Each row has a hidden value. The values are split into ranges, and the band after each row names the range that its value falls in. Each part has its own value, ranges and names.
[-334  219   93    9 -296   43  129 -175 -140 -297  -32  -53 -156 -200
   66  213   20   99   41 -231  -80    8  376  -74   17  436  366 -113
  -79  351 -253 -372 -284 -218  -36 -320 -375   75 -115] : [22]
[-450 -359 -283  408  -15 -142 -218  -20  153   59    1   24   -2 -325
  -48  194 -167 -403  105   -9 -323  -48  135 -444 -162  376  281  -99
   28  158  -48  244 -220  -64 -153 -159  -54    7 -162] : [27]
[ 183 -332   60  153  246  228  -96  320  145  274  -82 -164  182  -35
 -417 -225 -100 -392  214 -238  -44  -58  -93 -138 -251 -157 -146   87
  148  -73  175  254   48 -152 -142  202  432  -48  -51] : [27]
[-166  182 -195 -207 -454  185  129 -311 -183 -234 -103 -271 -100  -35
  135  344   99  214 -309 -100   -9  -93  275 -303  -14  291   32 -185
  -37  602 -234 -292 -167 -297 -172 -322 -774  139 -257] : [12]
[  83 -179   71   55 -112  148  138  -59  -57 -320    2 -130   35 -130
   75  389  143  229 -323  -95   69   81  304   57    8   43  -52    0
  110  253  -26 -230  -33 -280 -168 -164 -249 -121   26] : [19]
[-425 -390  -44  435 -206 -219   10 -115  297 -209  217   90   27 -315
  152  173    9 -151  148  -50 -330   45  343 -103   58  422  227  125
 -163  101 -119 -134 -224  -31 -135 -301 -102   15   94] : [13]
[ 361  624   20 -560 -162  548  334 -225 -283 -161  -13 -344 -385  600
  -56 -251  115  172 -230 -199  216 -304 -315 -156  275  -58  -60  -45
   60  355   61   52   30   77  -45   48 -394  -29 -182] : [12]
[  38 -226  341  258   54    8  234  249   -3 -335   82   75  -38 -337
 -115  432   35   81 -133 -336  249  228  183  253 -196  -19  132   37
  228  -11  -25 -367  103 -247  -16   16  235 -191  156] : [27]
[ -67 -437   91  118 -295   35  248  -23   79 -207  150   58  -13 -224
   62  395  108   48 -223 -220   56   81  161   51  -65   86  -21  182
   50  146  -89 -238  107 -141  -98  -57 -102  -22  104] : [12]
[ 281  419  -53 -495 -156  578  460 -114 -239  -45  166 -412 -286  677
  -48 -301    2  -74  -60 -211   80 -432 -402 -310  391   67 -152  110
   73  280  152  103  108  112  -47   85 -111   97 -171] : [12]
[  69 -255  349   -7 -280   83  297  -87  -97 -189  107   60   59 -315
  -88  272   89  184 -169 -445  122   93  424  378 -190 -107  -10  328
  -55  151 -202 -454  -43 -325  -73  -69  -94   55  211] : [16]
[ 333 -312  635  205   81  -60  157  192   53 -253    3  375 -137 -493
 -312  297  151  221 -254 -525  487  385  142  723 -471 -508  148  238
  171 -209  -86 -293  151 -151   47  259  289 -371  388] : [22]
[ 351  -94  386   42  146  202  322  135  -93 -309  132   37 -151  -14
  -90  212   99   98 -160 -314  296  134   -8  300   71 -107   92  195
  231  -99  161 -234   94  -43   36  146  323 -289  211] : [24]
[ 519 -128  472   39  133  168  215  149  -10 -365  -33   60  -80 -150
 -140  305  250  321 -322 -322  468  325   93  477 -129 -318  -18  110
  239  -71  109 -380  127 -165   -7  156  151 -391  252] : [13]
[ 184  202  -65 -234 -160  239  122 -262  -15   -2   13  -52 -348  317
  -68 -172   72  -94 -107 -155   61 -144 -343 -244  102   49  100   80
  -18  163   99  170  -39  258  -32   94 -243  -43  -87] : [16]
[ 184 -265  202  207  -66  -56  282    2  153 -354  246  133 -178 -103
  -11  330  117  153 -376 -195  242  131  -76  237 -108 -235  -44  200
  127  -13   45 -117  215   46  -93   60    5 -208  273] : [19]
[ -87 -274  -99  353 -121 -133 -139   -9  482  -87   25 -160  186 -107
  -65  -63   88  -58   58   38 -225   52  155 -166 -196   29 -203   -2
 -146  154   -9  -19  -68 -102 -312 -239 -241   48   37] : [16]
[-165 -200 -101  509   53 -210 -203    9  477 -234   61 -128  124 -165
   18  -29   69  -39   89  127 -265   79  242 -128  -75  126  -24  -97
 -104  108   11   20 -183  -74 -286 -311 -183 -112   59] : [13]
[ 282  -69  -17 -194  -69  289   22 -114   54  272  -51  -95  -87  233
 -268 -326   17 -286   84 -249  -16 -139 -271 -219  -62  -74  -68  229
  -40   51  155  212  -41  129  -74  198   30   47  -60] : [13]
[-137 -414 -115   14 -125  246 -328   85   72  238 -457  -51  142 -255
 -136  139  118 -282  181  -96 -141  167  160 -423 -158  447  185 -212
   91  189   14   24 -179 -221  -74   -5  -78  -55 -339] : [27]
[  33  154    2  244   45 -152  -47  -40  241   91  133 -180   22  -31
 -439 -364 -220 -182   67 -243 -109 -200  -21  -37 -525 -434 -180  141
 -167  122  -70  189  -89  -93 -296  -77 -116  208   94] : [22]
[  16 -380 -143  170  117  189 -187   92   53   23 -201 -124   96  -92
  -48  229   46 -235    3   41 -128   95   67 -380    6  313   92 -119
  201   98  212  125 -118 -124 -132  -26   80 -162 -180] : [22]
[ -52  416   53  408  143 -167  297  118  308 -365  480 -442   28  252
 -184 -324 -238  -43  154  -93 -179 -288   -4  -48  -93 -189 -272   77
 -114  129   48  -83    5  -87 -335 -332   25  220  187] : [22]
[  30 -605 -173   24 -122  293 -327   -2  149  257 -349 -224  392 -157
  -99   20  163 -161   48   22 -277   43  346 -298 -103  180 -202  -17
  -15  244   43  131 -178 -343 -272  -94 -183    0 -215] : [19]
[ 326 -705  618  254 -101   12  374  301  233 -326  189  233  137 -398
 -121  418  263  252 -239 -441  369  389  226  688 -250 -363 -202  408
  145 -204  -10 -513  353 -239  -46  164  379 -236  474] : [19]
[  56 -544 -151   93 -142  135 -202   -1  263  173 -236  -25  127 -104
  -63  150  166 -272   54  -26 -109  185  -35 -409 -101  305  -10    8
   48   82  173   10  -56  -15 -122   39  -46  -50 -149] : [13]
[  23 -553  -68  115   17  223 -338   58  117  294 -319 -165  385 -253
 -200  -38   63 -275  216  -86 -282   73  387 -230 -167  197  -57   48
  -16  123   67   68 -280 -342 -206  -62   46   -3 -160] : [24]
[ -91 -475 -314   80 -331   -5 -305 -204  348  323 -204  -28  111 -125
 -162  -48   74 -280  -32  -22 -236    0  -40 -446 -364   48 -142   47
 -157  240  -32  266  -80   -8 -267  -33 -411  155 -163] : [19]
[  22 -280  -98  213   93   88 -282    3  154  122 -171 -242  299 -175
 -196  -92  -10 -167  116  -32 -262  -15  357 -178 -201   33 -104    2
  -52  170   37   94 -282 -308 -278 -165  -86    6  -88] : [24]
[ -29 -490 -107  164   45  105 -369  -52  170  207 -262  106   30 -222
 -108   -9   95 -304  109  -18 -193  110   91 -241  -76  224  227   -4
   28   14   95  309 -242   18  -87   58   23 -222 -125] : [24]
[ -53 -474  -34  209  -64   56    4  130  270   79   16   90  -59  -35
  -84  103   33 -394  150 -111  -83  104 -258 -340  -29  304  122   94
  110  -86  208   97   91  170  -33  122  272  -60  -35] : [22]
[-297 -449 -227  357  150  133 -180   96  -20  -92  -75 -254  278 -222
  112  326  -67 -260  126  141 -415  -15  468 -425  183  586  149 -134
  152  204  124   55 -315 -341 -213 -307   84  -75 -205] : [22]
[ 307  237  178 -299  -64  439  306  -80 -182 -273   28 -181 -246  325
   21  -34  180  207 -209 -184  196 -104  -86   73  300   -9   -1   32
  122  185   78  -57   44   -4  -24   37 -132 -189  -22] : [19]
[ 256  234 -102 -327 -131  457  314 -130 -176 -143   56 -361 -187  498
   30    3   68   16 -208  -78   69 -230 -260 -348  296  140 -136    5
  133  300  194   19   75   33 -109  -10 -217   26 -168] : [19]
[ 166  466   89 -314  -28  331  432  -78 -341  -32  180  -95 -482  360
 -226 -107 -180 -205  -66 -424  228 -290 -469 -195   61   -3  212  122
  160  124   95   80   72  181   94  217   96   54  -90] : [27]
[ -40 -441 -183   89  -81  122 -305    2  136  260 -326    3   67 -190
 -181  139   49 -337   47  -68 -117  126  -30 -449 -260  248  113  -86
   87  125  101  176 -116  -67 -117   61  -67  -37 -236] : [22]
[ 177 -479   13   83 -194   90 -137   96  436  327  -99 -158  316  -88
 -388 -324   81 -179   86 -225  -91  -27   23  -33 -486 -387 -482  212
 -157   93  -45  131  111 -201 -310   74  -81  162   38] : [12]
[ 370  210   25 -271   60  428  121  -10  -32  174  -31 -280 -117  465
 -277 -437  -15 -255  151 -219   14 -221 -356 -270   91  -33 -101  134
   38   64  259  185  -16  117  -68  174  125   40 -115] : [24]
[  43 -195 -107  131    5   75 -218 -105  230  -91 -164   50 -155  -22
   47   48  201  -80  -49   72  -49  141  -70 -232   89  236  205 -130
   53   71  125  174 -140  153  -78  -15 -175 -307  -94] : [13]
[-144  520  155  378  115 -144  310  206  331 -368  450 -377  -55  209
 -224 -443 -219  -40  279 -192 -123 -279  -32   42  -89 -160 -165   -6
 -129  104  -64 -107   35  -70 -254 -291   66  177  160] : [27]
[ 250  406  112 -235   84  372  267  -67 -294 -206   25 -189 -326  322
  -84  -16   -7   14 -114 -215  171 -141 -189 -115  206   83  179  -19
  184  156  157   -7  -56   42   16   56   -1 -129  -92] : [22]

Part 2:
[-128  247   85  116  -63 -219  152    8    3   49 -111   10  131  192
   68  -33  249  -28   24  181   -5 -143 -118    6  -76  -92  -15  -28
 -199  107   50   49  120   15 -211  -43  170  -56 -172] : Y
[ 270  108  -32   81 -494 -149  -61   90   26  -95 -189  -16   34   51
 -142    1  -54   70  -38  -34  -31    6  214  -38  125  -20    4   33
   -5  309  160   11 -324  159   42  115 -215   84  251] : M
[ 26 108 -41  85 -92 -72 128  15   1 -23 -15 -20 133  82 -72 -47  37 -77
 -21  49   5  16 -30 -92  16 -56 -10  59 -90 140   2   8  30   3 -51  20
  16 -15 -56] : Z
[ 133   78  -20  -17 -343  -95  -22   36  -53 -147  -29 -128 -143 -189
   62   72  -74   13  -68  -50  -84   87   79    5 -104   13  -93   70
   71   32   76  -49 -263  245   10  122  -64  -17  127] : L
[-38   7 -63  34  42 -27  95 -36  -1 -41  23   1  14 -42   9  23 -32  64
 -62 -15  42  73 -29 -28 -14  -1  45 -29   0  21 -52  11 -47 -33   3 -70
 -63  46  36] : X
[ -32  128  -31   65  -41 -128  109   70   85  -98    8   36   57  -47
   32  -19   49  -16   10   22   36  -27 -127  -48  -62   30  -23  -39
  -66  139   97   -2  -22   -1  -27  -56  -30    3  -82] : W
[ 170   52 -133   65 -114   36  103   82   75 -123   53 -119  216  118
 -242  -83   43  -76   24   14  126  -24   59  -49  167 -110  -14  174
   -3  226   51  -96   78  108   -7   63   18  -87    6] : Z
[-28   2 -21  -2  21 -27  49 -39   3   2  36 -39  18 -11   0   7   9  84
   0  -6  38  12   1 -17  28   4  39 -12  16  25 -21 -15  -9  17  -1 -37
  -1 -22  35] : B
[-225  -30  211 -121  -32 -122  -51 -193  -97  139   -2  -37 -204 -199
  267  111  -52   84  -23    5 -203   90  -56 -101 -199  100   19 -129
   -5 -166 -118   60  -92  -13    6  -41   75   -2  -46] : Y
[-26   4  67 -39   5 -40  68 -42  13  28  38 -71 -21 -68  -2   8  14  71
  12 -17  10  -8 -36 -32   1  27  34 -27  17  12 -25  36 -15  54  21  -9
 102 -84  -3] : V
[-182  -26 -207   14  448  139  248  -78 -134  113  276  -39   52   11
   41  -73  -44  -43  -21  -29   76  123 -207 -100   15   68   -4   59
   -4 -257 -146  -31  194 -130  -51  -49  110 -120 -113] : B
[-119  147   35  131  -58 -196  145   -5   44  -36  -67   25  171  105
   71  -34  100 -117    2  167  -41  -67  -79  -31 -128 -122  -48   36
 -157  175   -6  -46  138  -18 -136  -55   46   32 -143] : F
[ 156   56 -109   63 -135    5   69   81   72  -76   18 -115  226  166
 -233  -94   54  -55   56   34  105  -68   87  -38  196 -108  -16  169
  -14  233   76 -112   74  124  -24   74   28  -96   31] : M
[-68  28  61 -24  83 -55  71 -63  -1  53  32 -40 -10 -24  33  12  94 144
  27   7  47 -48 -42  32 -10  15  63 -70  10  -8 -38  40  38  22 -31 -51
 107 -74  -6] : V
[  92   79   69   41 -302 -155  -15   33   76  -40 -122  -13   74   31
  -70   -9   -1    8   16   27  -45  -40   80  -78   46  -23    9    1
  -53  260   91    6 -126   76   22   34  -63   28   59] : F
[  29  -38  -71   11  -39   -4   47  -13    8  -15   66  -42   58  -34
  -47  -33 -119  -32    2  -33  -15   67   25 -108   51   20  -11   66
   23   82  -10  -67  -35   13   60   23  -69   -5   55] : F
[-133  -26   -7   -7  236   26  156  -92    1   39  143  -43  100  -25
    1  -33   27  -26   16   27   38   32 -119  -71  -41  -25   32   19
  -19  -25 -142  -16  210  -78  -20  -68  131  -74 -139] : L
[  47  -35  -16   22  -35   15  103  -55    4  -10   24  -57   83    2
 -115  -14  -64  -10  -52  -16   19   81   36  -95   57  -49   54   50
   -1  100  -98   28    0  -10   51    1    0    1   33] : Z
[-42  72 -40  49  10 -66  80 -23 -18  29  23  -7 103  66  -1 -41  48  -5
  25  45   0  -9 -28 -53   4 -20  -3  24 -55  70 -10 -35  68 -15 -63  -5
  14 -24 -38] : M
[ -71  -37    0   22   85  -45  136  -66  -10   17   54   17  -21 -114
   54    8 -117   22  -60  -31  -22   91  -71  -75  -69   45   32  -41
    2    2  -90   49  -45  -63   57  -58  -28   35   22] : V
[-23  12  10   1 -24 -42  69 -57 -25   6  29 -38  13 -57  11   7 -29  11
 -25  -5 -30  61 -15 -68 -39   0  13   6  -5  29 -62  10 -14   7   6   0
  14 -12  -4] : L
[  14  -94  -19   10   -6   35   78  -84  -16   50   28  -96   96   69
 -109  -24 -101   -8  -33    8    5   58   90  -84  116  -70   48   94
   15   57 -114  -30   25   15   44    8   21  -20   85] : V
[ -56  135  -11   33  -27  -69   76   -9  -11   11  -41  -28   70   98
  -26    1  149   47   -8   56   42  -20  -60  -37   31  -31   35  -33
  -92   33   12   35   16    3 -111  -37   74  -40  -77] : N
[-29  -4  14  15  10 -48  90 -77 -31  20  14   0  -1 -69  17  16 -49  53
 -51 -19 -22  78 -14 -57 -47   9  47 -35  -2  29 -93  52 -38 -36  24 -28
 -19  29  29] : L
[ -67  -39    3   32  105  -34  164 -115  -54   14   42   51  -51 -158
   63   39 -124   53 -124  -52  -30  165  -71  -76 -125   37   73  -83
    4  -22 -173  120  -69 -122   65  -77  -63   93   29] : Z
[ -67   17    0  -71  105  -32   -6  -26   27    9  105   -1  -65 -136
   74   19   54  172   69  -67   51  -15  -83  -10  -16  129   45 -114
   58  -26   40   -5  -21   -6   24  -62    1  -61  -11] : B
[  74  103  151    6 -381 -208  -78   42  125  -75 -165  -33   28   -3
  -25   31   66   55   43   48  -47  -99   83  -37   13  -25   11  -42
  -49  284  143    3 -150  133   11    9  -34   16   40] : Y
[  -3  -98  -38  -20  -29   70   13 -127  -56   26  -10 -134   57   89
 -102   42  -45   70  -74   16   25   96  151  -34  127 -117   82   78
   34  -17 -159  -43   -6   36   -5  -18    4   11  117] : N
[-69  76 -16  39 -25 -78  66 -22  14 -26 -17 -22  71  48  16   8  73  19
 -11  59  22  -4 -34 -30 -14 -46  16  -4 -61  61  -7 -22  29   1 -72 -54
  12   3 -47] : X
[-88   5  18   4  44 -74  79 -69 -33  34  36   6 -40 -94  99  19 -50  49
 -27  -9 -45  57 -56 -49 -86  48  15 -50  -3 -19 -58  22 -39 -28   8 -40
 -11  13   8] : V
[ -95  -41  -70  -19  258   78  170  -95  -60   21  185  -75   26  -80
   14  -13   -8   10  -25  -22   56   89 -105  -35  -48   -3   22   37
   38 -118 -159  -14  149  -38  -12  -39  114  -87  -75] : Z
[ -75  -40  -10  -36   62   -1   68  -61   12  -71   88 -104  -25 -114
   57   46  -15   40  -27    3   32   43  -30   16  -68  -33    3   28
   55  -43  -74  -66   32   67   -1  -54   53  -41   -9] : W
[  24  166   58   43 -154 -160   77   21   13  -58  -66   15  -22  -68
   41   27  109   70  -24   13   -5  -18  -61   -2 -102   15   12  -82
  -55  118   55   90  -95   50  -49   -7   13   -1  -32] : Z
[ 24 -18  -8  45  -1 -32 141 -12  47 -16  22 -22  90 -14 -89 -36 -77 -22
 -31  -9  26  34 -18 -82  38 -22  34  27 -16 128 -47  27  -5 -12  57 -19
   4  -3  22] : F
[ -83   -6  113  -74 -113  -73  -44  -92  -22   61   -2 -100  -40  -44
   74   40   -1   25   27   29  -96   11   22  -83  -27   11   -1    1
   -5  -12  -28  -31  -24   72   -7   11   79  -60  -19] : Y
[  38   79   10  -20 -161  -44  -12   -7   -2  -23    8 -121   71   45
  -52  -10   96  -10   48   39   -8  -28   43  -49   40  -50  -25   80
  -17   89   33  -70   36  121  -58   63   78  -97  -40] : Z
[-101  168   57   75  -43 -152  121   -2   22   26  -65  -10  112  134
   27  -24  173  -16   18  126   12  -92  -92  -27  -31  -66    5  -18
 -143   95   29   29   89    7 -138  -48  123  -48 -132] : B
[ -8 -40 -19 -34   6   5  27 -58 -17  18  76 -66  18 -57 -16  -6 -57  28
  13 -31 -14  55  18 -73  22  19  12  32  39  16 -51 -44   2  23  36  14
   4 -41  28] : M
[ 26  78 -15  13  18 -53  84   3  23 -25  40  24  14 -72 -26  -9  64 108
   9 -48  63   6 -67 -27 -10  60  55 -81   1  87  18  68 -31 -22  12 -30
 -10 -22 -12] : Z
[  63   58    2  -12 -165  -26  -19  -23   -6  -12   -8 -123   93   87
  -91  -11   95   16   39   39   12  -26   90  -38   84  -75    4   86
   -8  109   11  -66   37  113  -53   60   60  -81    2] : Z
[  21   48 -106  135 -180  -87  105   11   30 -136  -18  -26  198   65
  -36  -38  -90 -224  -58   99  -59   82   39 -121  -54 -146  -84  176
  -87  224  -31 -140   52    7  -36   17 -124   96  -38] : Z
[ -4  18  22  16 -62 -52  83 -47  13 -56  14 -56  40 -59  -9  17  -5 -13
 -37  18  -9  48  -5 -46 -59 -52  11  28  -9  85 -66  -3  12  30   2 -13
  21  -1 -24] : Z
[  41  -35  -28   47  -31   -5  128  -11   63  -50   -6  -39   93   17
 -130  -12  -77    3  -64  -10   65   50   17  -75   88  -52   65   29
  -12  134  -51   33  -40   -7   63  -46  -26   23   55] : W
[ 14 103  12  40 -36 -67 124   8  -4  35  -7 -31  77  57 -67 -43  72  12
   6  20  26 -26 -53 -58  39  -6  21   0 -65  82  13  61  12  24 -42  18
  94 -76 -41] : M
[ -17  116   27  -70 -133  -78  -22    7  -26  -71    1  -97 -144 -147
   94   83   98  118  -10  -30   -6   16  -53   19  -81   62  -20  -61
   27  -69   73    8 -149  150  -56   13   59  -79  -14] : N
